(in the rows, 128 means zero)
Facts:
bemel Φ:190 θ:grubres,kagil σ:gufon ψ:a
bereplim Φ:957 σ:zagrem ψ:b
bikin Φ:957 σ:drograsten ψ:a
boklel Φ:957 σ:ravis ψ:b
bokuda Φ:957 θ:vamom,vada σ:flebrok ψ:b
bostaken Φ:190 σ:vamom ψ:a
braklon Φ:190 ψ:a
brebofle Φ:957 θ:mitesker,mudrik,ridor σ:flivon ψ:a
bredrikal Φ:957 σ:kera ψ:b
brefos Φ:957 σ:dugak ψ:b
bregek Φ:190 σ:nobregruk ψ:a
bremin Φ:957 σ:zafen ψ:a
brerol Φ:957 σ:sikla ψ:a
bridir Φ:957 σ:lakludrom ψ:b
britril Φ:190 σ:granum ψ:c
bropas Φ:190 σ:skovur ψ:a
brotis Φ:957 σ:zafen ψ:a
brubriklor Φ:190 ψ:b
bruflan Φ:190 σ:statevo ψ:b
bruru Φ:190 θ:klobrobrol,minak,grese σ:zaflo ψ:a
bruvu Φ:957 σ:klibrak ψ:c
bugol Φ:190 σ:brotis ψ:c
dagru Φ:190 σ:drograsten ψ:a
datruklen Φ:190 θ:kitrul,grarir σ:dotrur ψ:b
dobapam Φ:957 σ:kliflok ψ:a
dosta Φ:957 θ:rodin σ:lakludrom ψ:a
dotrur Φ:957 ψ:b
driki Φ:190 σ:granum ψ:a
drobrom Φ:957 ψ:a
drograsten Φ:957 ψ:a
drumam Φ:957 σ:vamom ψ:b
druzak Φ:190 σ:drobrom ψ:a
dugak Φ:957 θ:mekleklum σ:dotrur ψ:b
dugoskar Φ:957 σ:tibim ψ:a
dulok Φ:957 θ:klolu σ:grutrok ψ:c
durol Φ:190 σ:vamom ψ:a
fakem Φ:190 σ:drobrom ψ:a
fegriflol Φ:957 σ:zafen ψ:a
festom Φ:190 σ:nobregruk ψ:b
flalebram Φ:957 σ:kotrom ψ:a
flebrok Φ:957 θ:zetu,bostaken,mudrik,kastis ψ:a
flekom Φ:957 σ:flivon ψ:b
fliski Φ:957 θ:mitesker,bredrikal,bregek σ:zaflo ψ:c
flitrus Φ:190 σ:seplugin ψ:a
flivon Φ:957 θ:plubi ψ:a
flodrik Φ:190 θ:tredro,zastir σ:braklon ψ:b
flogror Φ:957 θ:skifis,kizok,dobapam σ:rudri ψ:b
flokes Φ:957 σ:seplugin ψ:a
flolo Φ:957 σ:tibim ψ:a
flukli Φ:190 σ:zagrem ψ:c
foplodus Φ:957 σ:braklon ψ:b
gegro Φ:190 σ:klibrak ψ:b
getuk Φ:190 θ:trogrel,zaber σ:dotrur ψ:c
granum Φ:190 θ:skebik σ:drograsten ψ:b
grarir Φ:957 σ:skamife ψ:a
gratru Φ:190 σ:skuri ψ:b
greban Φ:190 σ:travok ψ:c
grebrum Φ:957 σ:gufon ψ:a
grese Φ:957 ψ:b
grifli Φ:957 θ:ranir,mosu σ:zaflo ψ:a
grubres Φ:190 σ:tegren ψ:b
grutrok Φ:957 ψ:a
gufon Φ:957 θ:tegren,losem σ:vamom ψ:c
kagil Φ:957 σ:seplugin ψ:b
kastis Φ:190 σ:flivon ψ:c
keflu Φ:957 θ:mefar,kepliro,drumam,ravis,sirafum σ:tegren ψ:a
keklam Φ:957 σ:dugoskar ψ:a
kepliro Φ:957 σ:skamife ψ:a
kera Φ:190 σ:skuri ψ:a
kipo Φ:957 σ:skamife ψ:a
kitrul Φ:957 σ:grese ψ:a
kizok Φ:957 σ:seplugin ψ:c
kledril Φ:957 σ:skovur ψ:c
klibrak Φ:957 σ:statevo ψ:c
kliflok Φ:957 σ:flivon ψ:a
kliplem Φ:957 θ:rana σ:lakludrom ψ:a
klistak Φ:957 θ:seplugin,flalebram σ:statevo ψ:c
klobrobrol Φ:957 σ:klibrak ψ:a
klolu Φ:190 σ:zagrem ψ:a
klotro Φ:190 θ:taka σ:tibim ψ:a
klugaklal Φ:190 θ:ridor ψ:a
kluklo Φ:190 θ:klutil,kotrom σ:vamom ψ:a
klutil Φ:190 σ:dugak ψ:b
kotrom Φ:957 ψ:c
lakludrom Φ:957 σ:ravis ψ:a
lebral Φ:957 σ:sikla ψ:a
losem Φ:190 σ:brotis ψ:a
loter Φ:190 σ:skuri ψ:a
luflum Φ:957 σ:gufon ψ:c
mafleplo Φ:190 σ:drobrom ψ:a
maflu Φ:190 σ:klibrak ψ:a
mefar Φ:190 σ:statevo ψ:a
meklak Φ:957 σ:seplugin ψ:a
mekleklum Φ:957 σ:grutrok ψ:c
midrerar Φ:190 σ:braklon ψ:c
migril Φ:190 θ:braklon,kera σ:flivon ψ:c
minak Φ:957 σ:rudri ψ:c
misoplil Φ:190 θ:kizok,zetur σ:loter ψ:a
mitesker Φ:957 σ:nobregruk ψ:a
mitribo Φ:957 σ:brubriklor ψ:a
moklik Φ:957 θ:losem,drumam,midrerar,brerol σ:lakludrom ψ:b
mopum Φ:957 σ:zafen ψ:a
mosu Φ:957 σ:kliflok ψ:c
mudrik Φ:190 σ:flolo ψ:a
nabal Φ:957 σ:brotis ψ:a
nezi Φ:957 σ:kotrom ψ:a
nobregruk Φ:957 ψ:b
nopli Φ:957 θ:klibrak,lebral σ:sikla ψ:c
palar Φ:190 θ:vamom,zaber,druzak σ:skovur ψ:a
paro Φ:190 σ:kliflok ψ:b
pezur Φ:957 θ:zetu,seko,brotis,lebral σ:braklon ψ:a
pleflik Φ:957 σ:rikli ψ:c
plemi Φ:190 σ:nobregruk ψ:a
plemus Φ:190 σ:drobrom ψ:a
pleter Φ:957 θ:seko σ:travok ψ:a
plubi Φ:957 σ:sikla ψ:a
pogem Φ:957 θ:bikin σ:seplugin ψ:c
pubron Φ:957 σ:skuri ψ:a
pugen Φ:190 σ:braklon ψ:b
pugu Φ:190 θ:klibrak,testum σ:rikli ψ:a
rana Φ:190 σ:travok ψ:a
ranir Φ:957 σ:klibrak ψ:b
ravis Φ:190 ψ:a
resi Φ:957 θ:mekleklum σ:nezi ψ:a
ridor Φ:957 σ:kliflok ψ:b
riflu Φ:957 σ:dotrur ψ:a
rikli Φ:957 σ:zagrem ψ:a
rodin Φ:190 σ:klugaklal ψ:c
rostelun Φ:190 θ:flitrus,kipo σ:nezi ψ:b
rudri Φ:957 σ:tufu ψ:c
sako Φ:957 θ:stidagin,durol,vagek σ:kotrom ψ:b
saplur Φ:190 θ:luflum,grebrum,mitribo,flokes σ:braklon ψ:b
satrok Φ:957 θ:zetuk,tredro σ:drograsten ψ:a
sazir Φ:190 θ:kepliro,braklon σ:nobregruk ψ:a
seko Φ:190 σ:tibim ψ:a
sematren Φ:957 σ:dotrur ψ:a
seplugin Φ:957 σ:brubriklor ψ:b
setrekik Φ:957 σ:nezi ψ:a
sikla Φ:957 θ:bredrikal σ:brubriklor ψ:a
sirafum Φ:957 σ:statevo ψ:b
skamife Φ:957 σ:flebrok ψ:c
skebik Φ:957 σ:stogruplen ψ:b
skebro Φ:190 σ:zagrem ψ:a
skeplir Φ:957 θ:losem,loter,brefos,setrekik σ:braklon ψ:a
skifis Φ:190 σ:dugak ψ:a
skovur Φ:190 θ:trubin,mitribo,grarir σ:klugaklal ψ:a
skudor Φ:190 σ:fakem ψ:a
skuri Φ:957 ψ:a
soflem Φ:190 σ:tibim ψ:a
staka Φ:957 θ:bugol,tabuzel σ:klugaklal ψ:a
statevo Φ:957 θ:pugen,drumam ψ:a
steplar Φ:957 θ:bruvu,mosu σ:ravis ψ:c
stibrer Φ:957 σ:flolo ψ:b
stidagin Φ:190 σ:nobregruk ψ:a
stodom Φ:957 θ:dobapam,grutrok σ:foplodus ψ:a
stogruplen Φ:190 σ:ravis ψ:c
stustife Φ:957 θ:greban,grutrok σ:flolo ψ:b
stuzes Φ:957 θ:zedol,kotrom σ:klibrak ψ:b
tabuzel Φ:190 σ:sikla ψ:a
taka Φ:190 σ:gufon ψ:b
tedubram Φ:957 θ:pugen σ:migril ψ:b
tegren Φ:190 ψ:a
telir Φ:957 θ:dagru σ:statevo ψ:b
tepotrer Φ:957 θ:vamom,flokes,bereplim σ:gufon ψ:a
testum Φ:190 σ:skuri ψ:a
tesur Φ:957 σ:kliflok ψ:c
tibim Φ:190 ψ:b
travok Φ:957 θ:bremin,soflem σ:brubriklor ψ:c
tredro Φ:957 σ:dugak ψ:a
treskel Φ:190 θ:plemi σ:nezi ψ:a
trogrel Φ:957 σ:sikla ψ:a
trubin Φ:957 σ:brubriklor ψ:a
trufum Φ:190 σ:zaflo ψ:a
tufu Φ:190 ψ:b
tuklinil Φ:190 σ:rudri ψ:a
vada Φ:957 σ:rudri ψ:a
vadre Φ:190 θ:seplugin,tredro,flukli σ:skovur ψ:a
vagek Φ:957 σ:nezi ψ:a
vamom Φ:190 ψ:b
vofle Φ:957 θ:grubres,minak,gratru σ:flukli ψ:a
vogi Φ:190 θ:nobregruk σ:dugoskar ψ:a
vovofan Φ:957 σ:drobrom ψ:c
zaber Φ:957 σ:flekom ψ:a
zafen Φ:957 ψ:b
zaflo Φ:957 θ:klobrobrol,flekom,skebro,flukli σ:brubriklor ψ:b
zagrem Φ:190 θ:tesur,drograsten ψ:b
zastir Φ:957 σ:kotrom ψ:b
zavom Φ:957 σ:loter ψ:a
zedol Φ:957 σ:rikli ψ:b
zetu Φ:957 σ:flukli ψ:b
zetuk Φ:957 σ:loter ψ:a
zetur Φ:957 σ:klugaklal ψ:c
ziguk Φ:957 σ:nezi ψ:c
zoles Φ:190 θ:kledril σ:zaflo ψ:a

Known rows:
grarir: [167  82 115 113 129 201 111 107 123 137 123 120 120 100  82 193  53 122
 125 151 160 180 124 142 178 114 112 145 137 156 133 128  68]
tuklinil: [112  81 151 171 175 187 140 122 117 144 140 123 130 129 104 184  56 140
  99 147 171 169  91 119 103 113 132 135 123 131 119 142 120]
misoplil: [119  83 157 158 164 188 130 135 119 149 128 112 147 111  88 189  55 158
  84 112 177 160 128  92 126 118 138 137 134 140 125 111 114]
grese: [139  82 114 116 124 176 122 122 103 127 154 116 122 135 103 173  39 116
 136 162 150 172 100 124 177 134 115 127 152 140 118 133  97]
getuk: [107  90 150 151 152 159 148 145 113 160 128 120 149 106  92 177  55 157
  83 111 168 158 135  93 122 111 137 144 149 140 116 113 123]
ridor: [149  75 112 108 128 191 108 125 117 143 136 122 126 115  97 190  41 134
 131 149 142 162 120 126 192 139 121 135 156 154 121 129  81]
zaber: [164  92 110 116 122 196 113 101 120 129 139 123 121 116  80 177  59 117
 125 149 156 196 122 127 167 119 109 152 138 160 125 124  79]
pugu: [120  82 155 160 165 190 133 130 120 148 128 110 145 117  85 187  59 158
  85 113 175 158 127  86 124 119 133 137 131 139 124 117 113]
midrerar: [105  92 130 161 170 179 148 125 102 168 147 138 130 105 109 178  55 138
 111 150 149 181 114 134 104 106 142 139 138 128 100 145 122]
kipo: [153  88 117 123 124 183 130 103 105 122 150 137 113 136 104 170  47 105
 123 172 174 198  84 144 153 111 107 147 134 159 134 133  93]
flokes: [161  86 115 120 130 204 109 105 117 130 117 123 120 105  91 187  61 130
 128 148 162 178 124 149 178 107 128 153 141 148 133 124  72]
bregek: [124  91 134 157 178 210 125 116 121 154 144 130 133 103  83 190  65 141
 111 138 144 191 121 128 117 111 153 133 131 127 103 136 100]
soflem: [111  86 135 172 183 205 131 105 123 147 152 118 123 119 100 180  63 133
 119 159 144 176  95 128  94 112 136 131 124 117 103 157 124]
stuzes: [122  86 141 121 105 140 152 131  73 111 137 120 137 154 112 170  45 124
 112 136 194 168  69  89 176 131  80 128 152 178 150 121 117]
ziguk: [150  98 111 115 105 163 127 111 109 138 131 122 127 110  99 162  58 132
 117 139 160 176 136 106 165 125  93 163 153 178 131 116 106]
pogem: [141 101 127 119  94 148 137 116  96 120 116 118 134 119 107 155  69 142
 106 123 176 170 135  90 170 116 102 170 162 180 144 101 118]
kera: [127  78 140 156 180 211 127 125 134 162 126 125 134  99  74 204  61 140
 110 134 148 170 116 143 121 103 157 129 127 110 106 143  86]
dulok: [131 114 127 127  68 115 201 125  78 115 110 136 135 136  85 164  98 118
  96 113 188 201  90 132 153 114  51 165 136 179 142 149  61]

Rows:
No name comes twice in this set of rows, the named rows included.
[ 91  88 130 171 178 191 132 112 122 146 144  95 120 117 104 177  73 150
 141 152 112 144 102 105 105 135 117 111 134 104  87 179 134] : taka
[147  84 108 121 128 170 104 105 111 145 146 116 115 107 121 162  32 123
 132 176 158 164 130 118 161 114 106 152 156 158 127 112 133] : kledril
[108  84 152 152 155 166 142 145 124 163 113 116 149 106  96 187  53 163
  85 115 163 139 130 104 122 112 138 145 145 137 120 125 121] : migril
[139 105 100 128 111 162 131  89 121 129 138 108 108 119 109 153  75 120
 143 170 134 171 111 123 139 120  74 153 143 149 118 157 117] : mosu
[123  79 151 156 170 200 130 131 136 156 120 116 140 107  78 202  60 151
  97 126 159 156 117 122 126 107 147 131 131 120 117 135  96] : fakem
[132  98 124 132  97 138 137 105 114 120 113  91 119 122 113 150  72 139
 118 146 166 140 114  88 145 122  54 156 146 167 140 136 131] : steplar
[109  87 157 165 152 173 167 126 117 131 119 139 143 140  91 190  77 142
  84 124 173 177  65 115 100 114 124 144 118 149 128 163 111] : vogi

Now the same things, written a new way:
Known rows:
riflu: [136 122 129 133 123 137 118 125 126 131 121 121 127 125 124 113 118 110
 124 133 141 119 126 115 132 147 160 132 122 158 107 128 117 140 138 139
 100 130 145  98 129 137 105 132 137 127]
kizok: [135  93 157 137 126 131 124 122 110 154  95 149 133 124 135 124 116 140
 146 140 127 104 113 112 127 134 161 108 131 132  62 120 100 136 147 115
  90 134 142 123 130 144  90 157 149 149]
mekleklum: [130  96 148 139 128 134 125 126 118 155  95 141 137 111 126 125 119 143
 150 135 125 114 121 107 128 134 163 104 118 134  77 129  94 142 135 123
  88 135 153 116 137 143 109 151 146 144]
grifli: [156 137 123 123 115 136 108 114 123 107 133 102 124 151 134 101 117  97
  99 142 148 104 120 125 127 141 154 161 132 165 110 118 152 146 141 138
 117 135 122  83 114 126  75 106 144 122]
lebral: [104  73 169 123 146 132 123 127 142 146 106 134 111 122 143 104 106 167
 123  96 177  90 112 108 159 149 172 104 146 157 102 106  99  96 143  91
  81 123 124 114 138 142  97 178 126 125]
zetu: [103  56 148 125 163 133 135 124 167 147  96 117 123 100 130  99 111 187
 138 100 172  88 130 104 162 145 158 103 129 143 121 115  92 103 131  82
  69 127 118 103 149 133 104 182 127 114]
brotis: [106  82 150 121 147 136 126 129 151 137 110 117 116 111 133 101 107 169
 125  94 180 101 121 106 158 147 176 106 129 164 123 116 103 104 130 101
  82 127 130 100 145 136 117 163 126 116]
brebofle: [134 115 118 100 138 140 114 115 156  98 138  62 119 131 149  85 108 150
  83 101 194  85 122 120 152 133 166 145 118 179 151 110 153 113 110 121
 109 142 108  58 131 107  93 104 135  97]
pubron: [133 122 130 132 124 136 118 126 127 130 119 121 128 127 123 113 117 109
 124 132 139 117 125 115 131 146 158 133 122 160 106 128 118 142 139 139
  99 129 146  97 131 137 106 132 136 127]
klistak: [160 153 108 131 118 135 101 105 102 113 101  92 147 149 117  97 126  93
 119 165 110 114 116 125 108 132 162 145 114 138  97 121 150 192 119 164
 116 154 131  81 126 117 109 101 173 127]
keflu: [169 152 111 111 104 139 116 132 136 125 202 107 133 124 151 146 127  85
 103 166 137 118 151 110 129 116 119 205  93 199 114 167 155 165 131 145
 128 111 152  69 104 149  20  47 101 114]
braklon: [101 136 148 122 128 117 150 157 127 152 170 183 123 112 143 187 141 151
 148 112 111 167 140 131 132 103  81 117 131 107 150 150 115  95 125 115
 166  98 141 198 123 148 160 128  79 138]
drograsten: [127 111 138 137 129 137 122 132 124 141 110 137 126 118 123 121 116 117
 135 130 137 121 124 111 134 152 163 118 125 152  96 128  99 129 142 136
  93 128 156 111 130 142 113 152 134 136]
zetuk: [133 129 130 151 119 136 118 127 105 136  90 140 131 128 106 113 119  89
 140 141 114 130 119 119 118 160 166 114 130 139  88 124  97 146 149 157
  96 136 160 116 130 137 135 158 152 146]
granum: [129 152 102 117 134 118 143 127 141 103 151 119 129 138 127 137 147 141
 123 126 116 149 138 155 119 105  74 140 132  87 188 130 166 114 111 118
 178 131  91 155 122 105 166 104 116 113]
grutrok: [120 103 144 140 130 135 123 134 122 147 103 145 127 115 122 123 115 121
 140 125 134 124 123 111 134 154 165 110 127 147  92 129  87 125 146 133
  87 129 160 119 134 145 120 164 134 140]
kagil: [144 102 134 147 130 130 121 120 112 142  89 137 134 132 117 114 121 100
 139 155 110 105 124 121 121 150 138 129 141 120  75 119 101 138 163 131
  93 140 137 120 121 131  90 166 154 147]
klutil: [106 130 125 131 142 114 149 137 138 130 133 149 127 123 123 150 145 153
 145 118 107 151 137 145 126 112  78 113 140  74 166 129 129 103 118 109
 161 122 106 182 131 117 180 144 110 128]

Rows:
No name comes twice in this set of rows, the named rows included.
[ 93 163 131 108 143 112 122 134 127 129 150 134 126 144 132 143 142 142
 121 108 111 153 125 142 135 107  99 124 142 105 174 123 150 128 100 133
 173 114 107 179 132 120 181 126 105 114] : maflu
[153 141 120 111 115 137 112 134 131 137 189 119 135 121 151 147 127  95
 113 161 129 121 147 106 133 121 128 190  97 191 106 161 138 164 132 146
 117 111 160  83 109 152  34  73 101 118] : statevo
[155 118 104 131 129 136 124 117 138 114 121 100 136 127 122 103 123 111
 122 155 133 109 137 123 122 142 137 157 115 145 119 131 133 149 137 133
 103 143 127  79 122 121  87 118 143 118] : dugak
[121 102 140 130 134 138 119 137 116 150 104 132 129 109 139 126 112 124
 129 122 134 112 121 115 136 149 162 108 126 143  87 122  78 103 140 150
  90 137 169 121 127 128 117 165 135 147] : dobapam
[129 123 138 161 120 134 119 131  97 147  73 156 132 126  99 118 119  85
 151 140 103 136 117 117 116 168 169 100 134 127  74 122  78 144 155 158
  89 137 170 134 133 142 149 181 156 157] : tredro
[108 145 117 118 147 114 135 130 137 126 143 129 133 136 128 142 149 147
 131 122 103 145 135 146 130 104  77 130 137  83 174 127 149 122 107 120
 167 122  97 174 129 111 167 128 111 116] : bruflan
[143 118 140 129 122 134 112 123 117 130 120 129 124 140 132 113 115 105
 117 137 142 109 118 121 131 146 157 139 136 155  93 121 124 134 149 131
 105 130 135 105 120 136  85 137 137 133] : meklak
[135 117 118 103 137 139 113 111 163  94 140  61 116 138 140  78 110 150
  83 104 197  89 121 119 154 136 169 149 120 184 158 113 165 130 111 111
 109 137  98  50 136 115  90 100 134  88] : pezur
[137 167 107 115 118 120 138 121 124  92 144 113 130 149 131 134 143 151
 120 127 121 150 124 156 109  92  97 128 126  91 179 122 184 132  97 123
 187 141  88 146 126 103 185  80 132 116] : getuk
[126 113 155 144 109 133 131 139 135 174 152 140 127  96 134 155 123  99
 136 124 120 111 144 103 145 134 129 135 113 167  78 158  91 128 141 139
  96  92 173 115 135 159  54 119 113 150] : setrekik
[122 107 138 137 132 137 118 134 112 145  94 134 130 114 130 120 113 117
 133 121 129 115 118 115 133 155 165 104 129 140  86 118  80 112 143 151
  90 138 166 122 128 128 129 171 145 147] : zaber
[134  83 147 138 131 132 141 152 135 189 160 178 140  80 142 178 131 122
 166 165 102 123 160  90 138 126 106 155 101 153  68 174  69 139 160 114
  81  98 184 130 115 176  31 138  88 146] : drumam
[154 111 129 107 126 135 113 102 140 105 128  79 127 146 149  89 113 155
  97 129 176  81 113 121 135 118 161 148 123 161 121 111 171 144 120 102
 113 147  93  64 127 117  69  94 149 106] : fliski
[142 124 110 124 139 133 112 114 135 125 123  93 140 130 123  99 126 106
 117 153 125 102 135 118 131 137 138 159 118 145 115 128 134 164 128 139
 102 138 126  84 125 121  80 121 143 115] : telir
[138 118 140 144 110 135 129 111 131 146 110 103 134 115 123 115 123 120
 130 126 128  96 128 117 132 127 151 118 116 142  87 130 121 145 120 135
 103 124 135  93 146 130  87 111 156 141] : ziguk

Now the same things, written a new way:
Known rows:
bruvu: [ 84 132  97 144 116 147 127  84 150 169 188 113 108 120  70 149 150 160
 168 126 181 129 155 104 164 146 141]
tibim: [188 154 156 136 119 147 114 109 108  82 135 129 113 157 105 197  81  93
  93 126 185 112 123  83  88  95 151]
stodom: [ 94 127  97 145 144 149 127 137 144 167  93 104 160 118 155 134 154 126
 118 113 115 110 140 181 185 179 124]
tedubram: [124 131  97 105 153 133 131  74 131 161 192 113 165 109 137 136 145 157
 133 142 198 120 168 155 135 102 114]
pugu: [172 130 154 174 101 155 129 180 109 122  76 126 102 145 112 192  97  89
  95 118 112 120 137 193 103 112 110]
braklon: [181 145 132  95  87 124 131 163 120  90 125 148  95 166 161 193  84  89
 130 156 166 146 120  82 127  99 119]
skifis: [166 148 151 152  91 145 115 174 112 103 110 147  93 166 144 189  95  89
 121 134 122 137 125  91 121 106 135]
moklik: [132 126  95  97 154 140 134  47 131 163 184  80 165 110 158 137 139 155
 110 159 212  98 149 218 143 109 118]
vadre: [171 131 155 111 104 158 105 166 105  97 114  93 134 160 171 195  92  88
  93 117 110 101 122 116 100 156 118]
vada: [ 91 137  98 156 130 132 124 135 147 166 113 140 140 141 144 135 156 133
 170 115 118 134 133  94 203 150 160]
trubin: [ 89 151 102 157 140 131 129 134 150 167 103 138 126 135 142 134 145 131
 223 119 132 129 142  91 165 187 155]
testum: [162 151 153 178  91 145 128 179 114 113  88 155  90 161 101 188  98  88
 123 127 119 145 132 107 120  99 129]
mosu: [ 89 164 113 112 119 125 137 106 150 168 200 137 130 109  73 137 163 156
 208 116 144 123 176  92 120 114 115]
gufon: [ 97 126  98  60 124 136 155  36 151 168 174  45 162 106 139 142 153 155
 105 136 200  85 130 196 120 138 110]
zaflo: [ 99 142 114 101 156 154 110  38 145 155 129  41 165 110 155 136 111 154
 100 110 188  85 136  86  93 189 157]
gratru: [178 167 158 140 122 147 106 114 105  82 182 146 104 167 133 193  84  91
  99 136 167 120 122  80  90  97 176]
bikin: [ 91 136  96 156 130 130 130 136 148 166 115 143 141 140 144 134 156 132
 178 119 123 136 134 101 203 144 152]
stibrer: [ 98 137 107 164 154 139 119  61 138 158 166 131 160 127 112 136 148 160
 119 122 170 112 138 112 154 107 172]

Rows:
No name comes twice in this set of rows, the named rows included.
[163 152 154 154  91 146 111 177 113 102 113 146  93 166 142 190  95  89
 122 128 118 138 126  86 115 106 139] : druzak
[148 174 158 149  88 141 156 167 134 117 138 141  90 120  32 200 108  93
 106 111 143 125 165  92  75  93 104] : kastis
[ 90 157 114 110 122 129 138 107 149 168 199 126 139 105  76 138 163 156
 196 115 143 117 177 100 113 120 110] : tesur
[ 88 143 101 195 126 124 153 162 149 172  84 158 110 131  78 134 161 147
 197 113 113 148 147 118 206 115 157] : mitesker
[159 151 154 183  92 145 131 181 114 119  85 151  90 161  89 186  99  89
 131 126 115 147 138 116 119 101 128] : bregek
[ 94 153 116 150 153 133 107  46 138 151 188 142 159 148 143 134 151 155
 128 120 156 106 125  84 160 113 188] : zastir
[ 90 136 122 132 144 147 141  67 150 174 165  68 140 102  92 137 150 152
 179 120 171  86 163 172  90 200 122] : pogem
[ 99 171 103  92 152 129 109  53 141 131 192 131 163 131 136 136 144 160
 111 109 165 129 140  75 142 103 156] : flekom
[ 90 136 101 162 129 131 123 126 148 163 108 147 143 147 147 134 157 131
 165 116 116 127 124  93 204 151 169] : grebrum
[ 87 143  98 157 125 126 125 134 147 163 119 151 134 148 144 133 156 135
 187 116 120 138 130  86 204 143 166] : grarir
[ 90 135  95 174 152 145 114  80 142 159 177 138 135 136  83 141 131 163
 135 130 197 151 150  90 194 103 173] : ranir
[ 88 134 126 136 127 137 133  56 149 170 182 112 148 117 103 135 161 150
 145 121 142  87 136 171 119 149 151] : ziguk
[189 136 124  77  89 124 139 156 119  89 127 142  99 166 165 196  82  90
 124 162 183 140 121  91 126  97 110] : ravis

